Look-ups in named tables: a row name and a column name give one cell, copied from the table.

Table Bemer
,Lel,Dosikom,Ligum,Bif,Dat,Fidus,Ter,Vineti,Linomus
Livanu,48,189,44,56,190,131,184,32,27
Bitu,55,188,15,59,187,131,205,52,31
Babo,48,189,33,56,190,131,191,35,27
Sig,48,189,48,56,190,131,184,32,27
Funemu,66,175,1,70,173,131,214,72,44
Zemu,48,189,93,56,190,130,142,23,27
Lozo,48,189,77,56,190,131,157,28,27
Fur,48,189,61,56,190,131,170,32,27
Gekiso,48,189,108,56,190,124,128,19,27
Kir,48,189,45,56,190,131,184,32,27
Saz,48,189,126,56,190,120,113,16,27
Kat,48,189,45,56,190,131,184,32,27
Sesas,49,189,23,56,190,131,199,43,27
Givino,60,182,7,65,180,131,211,62,38

Dosikom of Lozo = 189
Ter of Kir = 184
Vineti of Livanu = 32
Linomus of Livanu = 27
Vineti of Saz = 16
Ter of Zemu = 142
Dosikom of Givino = 182
Bif of Saz = 56
Dat of Gekiso = 190
Dosikom of Babo = 189
Ter of Livanu = 184
Linomus of Saz = 27
Fidus of Sesas = 131
Vineti of Fur = 32
Fidus of Babo = 131
Ter of Sesas = 199
Vineti of Sig = 32
Fidus of Fur = 131
Ter of Saz = 113
Row with the largest Ter: Funemu

Saza =
         Fina  Vep  Gelokur
Zavu      5.9  4.6      4.5
Fas       1.8  4.2      4.8
Rom       1.6  3.7      2.6
Daburo    5.2  4.4      3.4
Zut       1.6  3.8      4.4
Fekoz     4.4  3.3      6.9
Detoku    5.3  6.6      3.3
Pirorek   3.5  1.7      8.1

Pirorek, Vep -> 1.7
Detoku, Fina -> 5.3
Rom, Vep -> 3.7
Zavu, Vep -> 4.6
Detoku, Vep -> 6.6
Fas, Vep -> 4.2
Zavu, Gelokur -> 4.5
Fas, Fina -> 1.8
Zut, Vep -> 3.8
Rom, Gelokur -> 2.6
Zut, Fina -> 1.6

Table Vap
|  | Vez | Vegomag | Vob | Samak | Nakoso |
|---|---|---|---|---|---|
| Rokin | -5.81 | 3.04 | -1.83 | 9.73 | 0.58 |
| Padi | 8.97 | -5.82 | 3.54 | 2.11 | 4.89 |
| Gifun | 5.91 | -5.65 | 2.78 | 7.50 | 4.99 |

Vegomag of Padi: -5.82
Vez of Rokin: -5.81
Vob of Padi: 3.54
Samak of Rokin: 9.73
Nakoso of Gifun: 4.99
Samak of Gifun: 7.50
Nakoso of Rokin: 0.58
Vez of Padi: 8.97
Samak of Padi: 2.11
Vob of Gifun: 2.78
Vegomag of Gifun: -5.65
Vez of Gifun: 5.91

Bopa.tsv
	Dab	Depe	Popor	Fulazos	Nolasam	Vem
Gezado	-0.366	-0.198	-0.305	-0.187	-0.231	0.067
Ludovav	-0.034	0.367	-0.589	-0.486	-0.218	0.001
Valo	0.670	-0.641	0.208	-0.404	-0.492	-0.221

Fulazos of Gezado is -0.187
Popor of Valo is 0.208
Depe of Gezado is -0.198
Vem of Valo is -0.221
Nolasam of Valo is -0.492
Vem of Gezado is 0.067
Depe of Ludovav is 0.367
Popor of Gezado is -0.305
Nolasam of Gezado is -0.231
Popor of Ludovav is -0.589
Fulazos of Valo is -0.404
Nolasam of Ludovav is -0.218
Vem of Ludovav is 0.001
Dab of Gezado is -0.366
Depe of Valo is -0.641
Fulazos of Ludovav is -0.486
Dab of Ludovav is -0.034
Row with the largest Dab: Valo

Table Mupilu
columns: Redutep, Kulali, Lag
Ped: [196, 96, 176]
Luveg: [220, 109, 114]
Poda: [219, 157, 117]
Zad: [229, 132, 92]
Zon: [246, 170, 48]
Piga: [209, 63, 142]
Dovunev: [207, 61, 148]

Luveg, Kulali: 109
Dovunev, Kulali: 61
Dovunev, Redutep: 207
Zon, Redutep: 246
Ped, Lag: 176
Zon, Lag: 48
Poda, Redutep: 219
Ped, Kulali: 96
Luveg, Lag: 114
Luveg, Redutep: 220
Piga, Kulali: 63
Piga, Lag: 142
Row with the largest Kulali: Zon

Lik
columns: Roku, Vumokif, Lepog, Sarovoz, Kem, Ponipi
Puv: [0.6, 0.5, 0.4, 0.4, 0.6, 0.7]
Zubebip: [0.6, 0.2, 0.7, 0.5, 0.5, 0.5]
Kera: [0.5, 0.3, 0.5, 0.4, 0.7, 0.7]
Vuka: [0.6, 0.5, 0.6, 0.5, 0.5, 0.5]
Lep: [0.4, 0.3, 0.7, 0.5, 0.6, 0.5]
Lefo: [0.7, 0.2, 0.7, 0.5, 0.5, 0.5]
Bamemu: [0.7, 0.8, 0.2, 0.5, 0.4, 0.7]
Fede: [0.5, 0.8, 0.3, 0.5, 0.4, 0.4]

What is the Kem of Lefo in Lik?
0.5
What is the Sarovoz of Lep in Lik?
0.5
What is the Vumokif of Vuka in Lik?
0.5
What is the Lepog of Vuka in Lik?
0.6
What is the Ponipi of Lep in Lik?
0.5
What is the Vumokif of Zubebip in Lik?
0.2
What is the Ponipi of Zubebip in Lik?
0.5
What is the Roku of Bamemu in Lik?
0.7
What is the Vumokif of Lep in Lik?
0.3
What is the Sarovoz of Zubebip in Lik?
0.5
What is the Kem of Lep in Lik?
0.6
What is the Sarovoz of Fede in Lik?
0.5
What is the Sarovoz of Kera in Lik?
0.4
What is the Sarovoz of Vuka in Lik?
0.5
Row with the largest Kem: Kera

Table Gaden
,Peb,Futoru,Mot,Ragup,Nav,Remulip,Dunu
Nuzaga,144,107,85,62,107,62,189
Lidi,188,134,40,191,140,145,60
Lilo,99,152,99,63,181,107,31
Botek,106,175,90,127,35,174,144
Lov,167,65,86,71,67,105,71
Gesiz,83,52,126,51,91,195,81
Lutanib,145,90,96,46,163,131,68
Sir,105,98,106,118,155,34,164
Rumak,44,42,108,95,87,17,36

Gesiz, Mot -> 126
Nuzaga, Nav -> 107
Nuzaga, Remulip -> 62
Sir, Remulip -> 34
Sir, Nav -> 155
Rumak, Remulip -> 17
Rumak, Ragup -> 95
Gesiz, Peb -> 83
Botek, Peb -> 106
Sir, Futoru -> 98
Lidi, Dunu -> 60
Sir, Dunu -> 164
Botek, Ragup -> 127
Rumak, Dunu -> 36
Lidi, Futoru -> 134
Lidi, Remulip -> 145
Lutanib, Mot -> 96
Nuzaga, Ragup -> 62

Zemuvad
         Binuba  Sobisar  Begapig  Gumedos  Teril  Koli  Zotukin  Dituv   Toz
Nup        5019     5170     4923     3742   4673  3229     3405   4322  3218
Latal      5454     4395     4463     5889   4477  4958     3580   3493  5901
Dirigip    4934     2960     4654     4535   4555  4735     5435   5795  5708
Nedid      5124     5205     4470     4107   5843  4857     5840   5646  5955
Merir      4802     4649     4920     4386   4058  3530     3043   3818  1795
Mal        5307     5723     4693     4526   4988  3885     3334   3724  3180
Bizadu     5214     3283     4515     5911   4088  5109     4065   4068  7564
Nis        4288     3359     4805     3874   4375  4334     5475   5918  3293
Kivo       5300     4788     4727     4952   4394  3937     3026   3530  5755
Kovuber    5448     4026     4735     5071   4234  3944     3107   3809  5203
Lugas      4326     3535     5028     3502   4112  3569     4587   5549  3580
Tusanav    4961     6195     4313     4911   5704  5388     5194   4398  4739
Zumi       4608     2916     4677     4604   4330  4819     5502   5710  5089
Tudib      5210     4985     4786     4637   4466  3713     3023   3657  3348

Tudib, Dituv: 3657
Merir, Zotukin: 3043
Kovuber, Gumedos: 5071
Tusanav, Zotukin: 5194
Nedid, Binuba: 5124
Latal, Teril: 4477
Lugas, Binuba: 4326
Merir, Koli: 3530
Nis, Koli: 4334
Lugas, Dituv: 5549
Bizadu, Zotukin: 4065
Lugas, Zotukin: 4587
Kivo, Binuba: 5300
Dirigip, Begapig: 4654
Lugas, Teril: 4112
Row with the largest Toz: Bizadu

